In the rows, 128 means zero.
Rows, each with its class:
[138 159 145 122 160 134 142 113 119 127 130 119  89 104 144 129 116 123
 148 148 132 112 109 129 107 148 139 132  87 127 129 134 122 130 135 108
 157 137 151 137 139 130 143 252 137 190 141 113 119 113 160 125 118 102
 126  99 139  88 121 137 127  49 175 114 146 168 143 101  90 124 107 152
 120 148 127 146  91  87 166 151 137 156 156 135 158 133 117 135 102  95
 135 134 136 152 123 129 189 111  49 136 125 106 108 125 115 143 115 126
 130  98 110 173  64 190 156 118 136 192  87 120 129 146 154 133 173 120
 104  94 138 148 101 116 134 114 174 108 196 127 128 122 174 125 142 114
 162 122 131 122 123 139 160 110 100 148 120 153  96 137 164 141 119 138
 113 162 108 118 125 151] : ZS
[137 122 139 101 113 159 130 111 139 130 121 106  68 115 132 127 132 118
 146 137 131  98 184 136  97 135 156 109 115 104 134  89 123 139 119 110
 150  95 129 125  53 171 143 121 145 167 118 116 141 113 133 111 129 125
 169 127 130 129 136 121 193 123 122 158 115 125 136 112 127 129 129 145
 103 121  71 122 122 124 131 132 130 150 138  95 120 125 140 170 136 119
 120 115 151  58 101 118  92 135 130 148 112 142 123 106 106 127 138  92
 131 127 148 150 124 152 137 134 116  70  95 125 118 133 178  93 109 128
 131 137 136 131 128 144 127 107 142 125 157 152 147 126 144 142 150 111
 156 153 154 128 163 153 114 125 108 147 116 130 107 115 149 145 119 144
 117 190 139 150 127 117] : BN
[118 113 123  98  69  80 115 110 171 134 130 135 150 157 111 137 150 122
 132 146 133 115 159 142 132  84 119 130 154 131 117 142 134 127 128 121
  58 111 122 124  82 117 140   4 115  30 129 124 149 120 136 126 107  93
 169 132 124 130 146 131 134 155 119 139 133 109 120 130 132 142 160 136
 115 115  98 143 138 100  56 100 129 128 122 135 139 135 141 126 118 113
 124 145 138 124 142 112  81 148 252 130 144 131 125 125 125 126 121 155
 132 131 176 140 124 126 123 126 132  95 142 121 117 110 143 116 108 144
 138 106 130 136 132 127 130 162 141 128 104 121 150 134  66 121  95 131
 110 105  89 162 120 124 137 159 162 124 120 126 167 109 142 164 143 133
 106 105 151 123 135 109] : BN
[111  91 121 156 123 171 131 110 115 134 124 119 147 138 131 124 132 132
 118  85 123 126 129 147 123 128 126 126 141 131 126 113 145 143 124 139
 138 139 107 128 148 132 121  46 125 147 113 117 123 133 122 136 119 126
 130 147 122 220 109 120 141 136 155 133 116 134  98 136 150 131 128 135
 116 119 107 108 141 163 123  89 148 119 103 104 123 104 150 133 150 167
 128 127 126 125 125 112 113 133 121 126 129 150 146 136 131 118 154  78
 113 139 132 105 144 101 100 147 122 110 168 136 125 128 133 121 109 150
 128  62 127 116 154 142 111 138 118 153  91 132 120 133 119 127 124 121
 131 125 126 105 125 129  99  98 153 149 133 129 104 125 123 110 132 107
 145 116 132 155 132 111] : SJ
[118 109 133 152  99 118 147 114 125 120 122 132 187 166 111 137 132 123
 119 106 128 130 136 135 145 106 119 120 148 135 119 128 149 133 124 150
  91 113 116 130 137  87 115  42 112  82 122 139 139 132 113 137 129 125
 129 133 124 177 126 132 130 137 143 120 120 122  85 138 148 133 140 123
 123 123 137 122 150 132 101  88 137 113 106 111 141 118 139 124 140 152
 128 130 115 151 154 124 133 127 159 117 151 122 132 126 140 108 138 133
 139 130 157 112 145  97 105 130 135 139 185 133 136 117  77 126 130 144
 128 134 119 120 153 137 123 169 116 149  81 119 125 142  89 149  98 127
 126 112 113 122  93 111 117 113 156 130 133 132 133 128 116 115 142 107
 132 108 129 132 136 137] : SJ
[122 126 177 163 127 193 132 140  97 128 114 128 112 125 123 116 115 154
 122  65 106 122 109 131 104 189 121 106 104 124 102  93 139 130 131 103
  60 146 131 130 150 152 125 218  97 216 115 136 138 147 124 100 149 174
 120 142 121 249 137 123 146  81 138 126 103 190 125 128 175 119 150 168
 177 141 112 156 158 143 185 127 132 102 139 114 101  73 150 143 122 148
 127 153 112 108 146 125 102 132  62 155  94 112 127 135 115 127 152  91
 125 132 118 140 151 148 110  93 151 147 126 148 145 148 145 104 122 145
 113 137 150 107 140 125 144 160 143 133 165 129  91 143 133 127 151 135
 173 150 170 111 106 124 137  79 126 138 121 142  84 136  99  99 119 115
 135 156 130 144 149 108] : ZS
[143 182 125 152 149 104 163 123  75 108 121 147 175 143 119 117 108 119
 130 118 111 122  81 125 149 112 123 138 100 124 128 142 125 123 133 104
 101  97 146 137 136  86 181 237 107  84 127 125 154 120 120 135 144 140
  78 105 129  26 121 142 157 102 117 128 163 116 149 153 128 101 100 141
 130 128 155 112 126 112 155 129 114 128 153 117 158 131 116 114 158 120
 131 120 128 112 149 136 238 125  47 125 154 106  95 147 167 101  97 149
 119 105 157 168 122 138 139 127 159 198 162 118 131 126 108 114 156 151
 127 110 133 149 109 122 143 138 142 125 175 122 106 139 163 145 124  96
 208 115 129 149  79 120 129 109 126 111 133 148 135 148 119 112 111 140
 127 156 141  78 121 140] : BN
[137 160 137 121 153 113 150  99 113 132 121 151 149 146 113 131 122 114
 141 119 113 106 144 146 109 105 129 130 112 108 124 133 140 130 129  83
  56 103 148 131  44 117 183 153  91  61 140 107 170 111 133 109 125 105
 132 111 115  63 144 137 137 103 123 159 157 106 145 136 127  99 121 166
 120 121  88 145 122  87 116 113 123 134 163  72 152 135 124 147 159  93
 126 123 140  71 155 117 182 129 124 138 146 106  95 148 138 105 111 143
 119 110 203 182 118 157 136 128 146 151 130 117 139 117 167  64 136 133
  97  71 140 147 119 134 127 139 170 117 178 124 122 144 126 138 120  98
 223  99 116 140  98 128 135 119 143 138 125 158 133 136 160 139 117 128
 104 154 141  98 134 123] : BN
[111 137 115 131  92 174 115 140 105 150 142 141 132 135 114 131 143 121
  86 108 173 134 178 142  56 165 134 145 153 108 134 137 134 122 123 142
  70 113 149 154 143 224 117 232 148 101 155 126 136 124 116  71 127 125
  91 115 109 159 122 124 130 151 136 126 168 117 146 136 130 150 102 132
 131 143 107 150 127  83 139 154 144 133 156 184 126 166  90 140 117  90
 140  98 125 118 129 121 109 122 136 136 110 126 111 158 116 139 116 155
 114 135 150 114 134 134 132 122 124 215  81 120 120 127 154 164 136  76
 118 101 129 102 120 102 102 128  83 113 115 147 106 111 122 124 143 150
 135 107 170 140  92 134 140  92 106 120 111 146 226 142 145 116 107 127
 144 159 115 124 111 135] : BN
[137 117 164 101  88 107 133 121 146 126 104 143 111 147 122 119 124 114
 145  90 117 106 130 142 126 124 118 111 115 122 108 104 135 125 143  98
  36 130 141 137  52 114 156  94  67 127 122 122 175 119 139 109 133 134
 158 132 123 182 155 125 143  98 135 154 122 141 116 126 161  93 167 162
 146 116  63 156 162 124 117 107 219 105 136  68 119  89 170 145 122 115
 129 147 138  79 144 119  93 138 178 158 120 106 132 119 120 112 130 119
 138 120 178 170 137 133 120 106 151  61 139 126 117 130 187  74 114 160
 132 120 151 139 139 145 162 158 170 138 174 118 130 162 102 121 108 118
 188 139 120 160 129 112 146 126 148 123 111 131  97 133 123 150 138 116
 101 126 148 129 146 108] : BN
[139 161 122 132  82 188 151 107  62 134 137 131 153 133  95 127 157  74
  96  89  99  92 197 164  39 148 133 144 142  87 136 117 137 126 128 128
  28  84 168 124  21 249 187 223 119  59 147 104 192 107  86  53 145 157
  89 106 127  90 126 110 167 157 151 168 175  64 152 177 160 115  96 164
 113 126  72 115 155  92 159 138 131 159 171  91 149 154  98 165 210 100
 123  79 154   4 130 120 117 138  95 163 101 144  79 149 148  98 119 109
  93 166 219 163 163 150 135 121 133 171  89 126 108 125 198  99 102  92
 128 129 140 116 111 136 126 116  92 129 186 151  95 127 154 134 156 107
 226 137 181 138  94 143 110  62 103 114 109 154 190 133 167 111  75 134
 134 178 125 103 112 103] : BN
[159 150  83 100  79  64 131 132 133 133 133 164 200 170  88 140 150  75
 117 145 109 125 179 112 152  31 107 132 194 116 145 155 115 114 121 142
  35  48 117 102  29 116 172   4 119   4 128 146 169 129  86 131 156 138
 104 113 126   4 131 112 125 252 122 157 142  16 136 175 148 122 130  82
 120 106 158  92 165 122  47 114  82 117 126 120 142 174 102 117 178 122
 121 109 135  59 147 131  84 159 231 107 158 153 117 139 168  92  81 183
 102 147 180 121 199  32 130 149 116  61 165 137 106  88 123 139  69 111
 170 141 106 132 126 152 148 126  49 132 109 113 147 128  80 127  83 130
 118 133 107 182 129 106 101 196 149  69 137  79 204 125 106 148 124 127
 104 104 152  76 128 124] : FP
[103  88 170 161 129 223 108 131 114 127 119  87  63  92 145 125 110 162
  75  74 130 119 117 177  72 236 134 106 104 113 118  79 142 136 204 116
 134 188 135 134 196 195  80 220 141 252 119 125 108 152 143  82 118 158
 126 139 123 252 123 123 155  58 151 116  99 207 108 100 141 153 137 160
 169 137 100 152 132 144 205 125 161 123 128 136  90  76 157 164  90 136
 135 149 113 143 107 112  77 120  52 152  81 130 151 121  85 150 164  62
 129 137  82 110 118 146 120  97 126 161  83 139 142 163 157 128 129 139
  96 139 142 105 145 117 114 136 140 137 127 156 118 115 148 108 187 150
 122 162 182  64 134 142 138  60  90 195 118 138  67 134 122  98 117 129
 172 142 111 189 132 118] : ZS
